Below are the code and all the weights of a small trained network. Each question names an input and a target symbol and asks about switching units off, where a switched-off unit gives its printed mean instead of its output.

import numpy as np


def w(rows, s, z=0):
    codes = np.array(rows[::2]) - 128.0
    scale = np.full(codes.shape[1], s)
    scale[-1] = z or s
    return codes * scale


def softmax(a):
    e = np.exp(a - a.max(-1, keepdims=True))
    return e / e.sum(-1, keepdims=True)


def log_softmax(a):
    a = a - a.max(-1, keepdims=True)
    return a - np.log(np.exp(a).sum(-1, keepdims=True))


def net(x, mask):
    ids = ['ΓΔΘΛΞΩβεζημπστφψ'.index(c) for c in x.split()]
    T = len(ids)
    res = E[ids] + P[:T]
    u = 0
    for l in range(3):
        r = res
        for j in range(3):
            rows = slice(3 * j, 3 * j + 3)
            q, k, v = (r @ M[l][rows].T for M in (Q, K, V))
            z = softmax(np.where(np.tri(T) > 0, q @ k.T / 3**0.5, -1e9)) @ v
            o = O[l][rows]
            res = res + np.where(mask[u + j], z, o[:, -1]) @ o[:, :-1]
        u += 3
    return log_softmax(res[-1] @ U[:, :-1].T + U[:, -1])


Q, K, V, O = {}, {}, {}, {}
E = w([
[88,135,129,117],'Γ',
[98,251,96,122],'Δ',
[89,142,109,217],'Θ',
[121,160,112,180],'Λ',
[166,166,203,50],'Ξ',
[125,131,103,170],'Ω',
[104,207,193,164],'β',
[122,185,90,143],'ε',
[115,115,166,178],'ζ',
[246,84,105,215],'η',
[50,161,84,111],'μ',
[177,76,203,196],'π',
[52,72,105,137],'σ',
[152,63,82,186],'τ',
[115,142,118,189],'φ',
[160,193,64,116],'ψ',
],0.015)
P = w([
[240,180,78,221],'0',
[155,201,181,138],'1',
[152,192,190,144],'2',
[162,246,172,175],'3',
[163,246,183,171],'4',
[165,252,198,220],'5',
],0.003)
Q[0] = w([
[127,62,193,60],'L0H0',
[96,97,105,97],'L0H0',
[148,165,161,142],'L0H0',
[43,145,117,228],'L0H1',
[134,166,185,166],'L0H1',
[244,187,157,157],'L0H1',
[160,178,183,57],'L0H2',
[115,157,170,162],'L0H2',
[47,219,119,156],'L0H2',
],0.011)
K[0] = w([
[98,128,139,55],'L0H0',
[80,123,74,98],'L0H0',
[212,173,186,111],'L0H0',
[160,111,100,75],'L0H1',
[149,147,78,160],'L0H1',
[88,157,58,179],'L0H1',
[81,112,199,38],'L0H2',
[182,158,125,96],'L0H2',
[254,104,172,160],'L0H2',
],0.013)
V[0] = w([
[151,121,110,209],'L0H0',
[105,119,104,114],'L0H0',
[117,146,131,56],'L0H0',
[90,98,34,198],'L0H1',
[76,211,152,152],'L0H1',
[63,86,2,160],'L0H1',
[229,129,142,77],'L0H2',
[202,83,148,152],'L0H2',
[190,186,179,63],'L0H2',
],0.0094)
O[0] = w([
[123,53,201,66,195],'L0H0',
[161,159,137,123,99],'L0H0',
[103,224,108,149,83],'L0H0',
[96,105,135,91,172],'L0H1',
[106,82,150,143,253],'L0H1',
[75,121,93,82,144],'L0H1',
[181,52,93,184,138],'L0H2',
[255,64,82,63,137],'L0H2',
[161,89,132,181,167],'L0H2',
],0.0075,0.0057)
Q[1] = w([
[112,24,206,166],'L1H0',
[73,202,44,204],'L1H0',
[103,101,98,203],'L1H0',
[54,125,47,88],'L1H1',
[108,183,167,150],'L1H1',
[103,128,204,89],'L1H1',
[212,64,50,95],'L1H2',
[151,158,58,102],'L1H2',
[121,150,159,254],'L1H2',
],0.0088)
K[1] = w([
[47,109,101,150],'L1H0',
[178,41,173,147],'L1H0',
[60,68,156,173],'L1H0',
[239,139,154,176],'L1H1',
[165,74,36,125],'L1H1',
[152,143,126,114],'L1H1',
[128,138,254,173],'L1H2',
[219,107,195,125],'L1H2',
[99,135,72,38],'L1H2',
],0.0087)
V[1] = w([
[43,169,91,140],'L1H0',
[210,36,187,9],'L1H0',
[212,211,158,67],'L1H0',
[102,187,254,93],'L1H1',
[144,20,117,217],'L1H1',
[99,142,248,60],'L1H1',
[113,201,167,148],'L1H2',
[102,78,253,213],'L1H2',
[146,168,48,31],'L1H2',
],0.0065)
O[1] = w([
[152,133,75,173,227],'L1H0',
[91,42,169,14,4],'L1H0',
[59,137,197,204,69],'L1H0',
[76,137,49,153,228],'L1H1',
[155,194,229,126,73],'L1H1',
[86,168,45,86,207],'L1H1',
[134,119,96,170,165],'L1H2',
[88,48,217,253,211],'L1H2',
[178,101,128,12,71],'L1H2',
],0.0054,0.003)
Q[2] = w([
[201,151,5,186],'L2H0',
[244,75,206,165],'L2H0',
[173,133,182,182],'L2H0',
[187,143,79,39],'L2H1',
[168,151,131,200],'L2H1',
[209,37,150,122],'L2H1',
[131,100,234,83],'L2H2',
[132,164,159,188],'L2H2',
[112,169,134,89],'L2H2',
],0.011)
K[2] = w([
[255,56,142,169],'L2H0',
[109,96,119,56],'L2H0',
[197,131,198,24],'L2H0',
[116,25,135,96],'L2H1',
[189,148,167,209],'L2H1',
[85,184,133,106],'L2H1',
[196,170,240,182],'L2H2',
[112,81,117,57],'L2H2',
[228,140,83,123],'L2H2',
],0.0093)
V[2] = w([
[119,169,65,245],'L2H0',
[116,119,84,209],'L2H0',
[231,93,81,136],'L2H0',
[235,65,120,84],'L2H1',
[12,175,195,91],'L2H1',
[116,118,254,140],'L2H1',
[142,163,28,83],'L2H2',
[105,170,120,175],'L2H2',
[99,138,74,106],'L2H2',
],0.0082)
O[2] = w([
[162,117,139,32,240],'L2H0',
[118,101,109,16,199],'L2H0',
[197,141,71,186,115],'L2H0',
[61,165,92,232,2],'L2H1',
[118,57,120,116,165],'L2H1',
[56,155,162,167,92],'L2H1',
[31,160,104,152,103],'L2H2',
[118,189,255,98,140],'L2H2',
[107,140,124,203,133],'L2H2',
],0.006,0.0068)
U = w([
[105,116,136,139,114],'Γ',
[168,172,92,140,153],'Δ',
[120,130,129,147,127],'Θ',
[130,137,42,124,142],'Λ',
[138,95,145,148,185],'Ξ',
[113,119,141,142,127],'Ω',
[127,194,197,152,97],'β',
[75,71,108,107,79],'ε',
[103,140,115,172,139],'ζ',
[197,164,107,90,106],'η',
[139,145,118,139,150],'μ',
[111,247,123,111,93],'π',
[111,122,182,116,74],'σ',
[195,190,118,172,254],'τ',
[196,77,109,161,86],'φ',
[155,85,90,166,84],'ψ',
],0.011,0.0079)

Each question gives the input, a string of symbols that net reads in full, and the target symbol t.
The units are the heads (3 rows each of Q, K, V and O). Each row of codes is followed by its name. A weight is (code - 128) times the scale printed after its matrix; where a second scale follows, it is the last column's (O and U).
mask holds one flag per head, layer by layer. A switched-off head (its flag False) gives its mean, the last column of its rows in O, instead of its output. The means were averaged over made-up inputs and are rounded, as every weight is.
A unit's drop is (log p(t) with every unit on - log p(t) with that unit switched off) / (log p(t) with every unit on - log p(t) with every unit switched off).
The circuit of an input: a set's keep is (log p(t) with only the set's units on - log p(t) with every unit switched off) / (log p(t) with every unit on - log p(t) with every unit switched off). Starting from all 9 units, units are removed one at a time, each time the one whose removal leaves the highest keep (on an exact tie, the one counted first), for as long as the keep stays at least 0.8.
units of the circuit, in order: the units of the circuit, biggest drop first
unit that matters most: the unit with the biggest drop
heads that matter: for each layer, one digit per head in row order, 1 if its drop is at least 0.15 and else 0, layers parted by /
drop when u is switched off: that unit's drop, to one decimal
input σ σ ζ Ξ, target Λ: unit that matters most : L0H2
input Θ Δ η σ Δ Θ, target φ: units of the circuit, in order : (L0H2, L0H0)
input Δ φ Δ Δ Δ, target π: heads that matter : 001 / 000 / 001
input Θ ζ Δ σ Δ Γ, target ε: units of the circuit, in order : (L0H2, L1H1, L2H1, L2H0)
input Δ ζ π η Δ η, target η: heads that matter : 001 / 101 / 111
input σ Δ σ σ, target Λ: units of the circuit, in order : (L1H0, L0H1, L1H1, L0H2)
input σ σ β Γ Ξ Δ, target Λ: heads that matter : 011 / 011 / 001
input Δ Δ σ ε, target η: heads that matter : 101 / 100 / 110
input Ξ Γ Δ ζ Δ, target τ: units of the circuit, in order : (L0H2, L2H0)
input π σ Ξ ζ, target φ: units of the circuit, in order : (L2H2, L0H2, L1H0, L1H1)
input η Ξ ε Γ, target τ: units of the circuit, in order : (L2H0, L0H2, L2H1)
input η η σ ε σ, target ψ: units of the circuit, in order : (L2H2, L0H2, L1H0, L2H0)
input π Δ Δ Ξ, target φ: heads that matter : 001 / 110 / 001
input ψ β Δ η Δ Ξ, target τ: unit that matters most : L0H2
input η σ Δ, target ψ: heads that matter : 101 / 100 / 111
input Δ η Δ σ Δ ψ, target η: heads that matter : 101 / 101 / 111
input ψ Δ Δ Ξ Ξ Λ, target τ: heads that matter : 101 / 011 / 110
input τ η Δ β η Δ, target ζ: heads that matter : 111 / 101 / 110
input Γ σ σ μ Δ Δ, target π: heads that matter : 101 / 000 / 001
input τ Δ Ω Δ, target ζ: unit that matters most : L2H1
input Δ ζ Ω, target η: heads that matter : 101 / 100 / 110
input Ξ σ Ξ Ξ, target β: heads that matter : 111 / 111 / 010
input σ σ Λ Ω, target Λ: heads that matter : 011 / 111 / 011
input Γ Ξ Δ, target τ: drop when L2H1 is switched off : 0.1
input Δ Δ φ Δ σ, target η: drop when L2H1 is switched off : 0.6
